[ 0.74  1.27  1.53  0.33 -2.42  1.42  1.04  0.85  1.30] -> pemis
[3.13 4.38 1.09 4.39 2.96 2.59 1.80 2.94 4.10] -> poda
[-2.40 -4.21 -6.48 -4.62 -4.50 -4.14 -3.61 -4.83 -6.38] -> kupa
[ 0.45  0.56  0.51  1.05  0.17  0.11  1.28  0.51 -2.41] -> Nadas
[-0.96 -0.32  2.04 -2.12  2.18  2.26  2.12  0.98  1.40] -> fer
[ 1.34 -0.63 -4.38  9.09 -7.17 -7.33 -5.66  2.94 -1.78] -> Pebev
[ 1.34 -0.63 -4.38  9.09 -7.17 -7.33 -5.66 -0.43 -1.78] -> kag
where: [-2.40] : kupa, 0
find: [ 2.04 -2.12  2.18  2.26  2.12  0.98  1.40] : fer
where: [1.27] : pemis, 1
after: [2.18] : [2.26]

[-3.40  7.20  0.34 -0.48 -2.27  3.35  1.35  0.16  1.95  0.20 -1.98  2.88
 -0.91 -1.36  0.79  0.05 -3.83  6.05 -0.27  1.73  1.39  1.93  4.33  2.00
  1.38] = Lebel
[-4.77  1.91  0.11  1.93  2.26  0.68 -1.26  2.94  0.47 -4.20 -2.92  1.63
 -2.66 -1.37  0.84 -5.40 -0.79 -1.72 -3.96 -0.56 -1.61  0.83  3.19  0.73
  2.30] = mupi
[-1.26  2.94  1.91  0.68 -4.77  2.26 -1.12  1.93  0.47 -4.20 -2.92  1.63
 -2.66 -1.37  0.84 -5.40 -0.79 -1.72 -3.96 -0.56 -1.61  0.83  3.19  0.73
  2.30] = bip
[-4.04 -1.21 -3.36  0.72  0.87 -0.25  1.71 -0.50  3.45 -1.13  0.72 -7.95
  3.07  0.01  0.10 -0.49  1.75  0.71  0.16  4.61  3.90  1.28  0.96 -0.66
  4.59] = mone
after: [-1.12] : [1.93]
where: [0.10] : mone, 14
after: [-0.25] : [1.71]
after: [-1.13] : [0.72]
find: [-1.26  2.94  1.91  0.68 -4.77  2.26 -1.12  1.93  0.47 -4.20 -2.92  1.63
 -2.66 -1.37  0.84 -5.40 -0.79 -1.72 -3.96 -0.56 -1.61  0.83  3.19  0.73
  2.30] : bip
find: [-1.26  2.94  1.91  0.68 -4.77  2.26 -1.12  1.93] : bip

[ 3.99  0.24  1.33 -1.83  1.33  3.64  2.84  3.72  3.99 -0.51  1.14  0.24
  0.23 -0.69 -4.45  2.51 -8.24 -2.77  2.98  1.02  0.88  0.87] = verok
[-0.99 -6.16  3.63 -1.14 -0.83  1.78  0.60  0.46  2.25  1.79  1.43  2.54
  2.28 -0.69 -4.45  2.51 -8.24 -2.77  2.98  1.02  0.88  0.87] = gib
[-0.34 -4.48  1.83 -1.83  1.14  2.84 -0.51  3.72  3.99  0.24  1.33  3.64
  0.07  0.05 -3.63  2.22 -7.55 -4.86  3.64  1.88 -0.27  3.65] = sobe
after: [1.79] : [1.43]
find: [ 3.99  0.24  1.33  3.64  0.07  0.05 -3.63  2.22 -7.55 -4.86  3.64  1.88] : sobe
find: [-1.83  1.14  2.84 -0.51  3.72  3.99  0.24  1.33  3.64] : sobe

[ 4.40 -2.73 -2.96 -3.07 -1.06 -1.43  2.63 -3.31 -0.42  0.29  2.08  5.79
 -3.50 -2.76  1.28 -0.34 -2.01  3.15  3.25] = zaze
[-5.31  3.45  3.37  1.35  5.79 -1.06 -1.43  2.08 -3.31  0.29 -3.50 -0.42
  2.63  1.49 -5.65  5.62 -3.27  0.81  1.88] = mudu
[ 1.27 -0.34 -2.01  3.15  3.25 -0.80 -1.55 -3.20 -2.12 -0.45 -0.19 -6.82
 -3.76 -0.94 -0.31 -7.09  3.63 -5.40 -8.12] = fub
find: [ 1.28 -0.34 -2.01  3.15  3.25] : zaze
find: [-1.06 -1.43  2.63 -3.31 -0.42  0.29  2.08  5.79 -3.50] : zaze

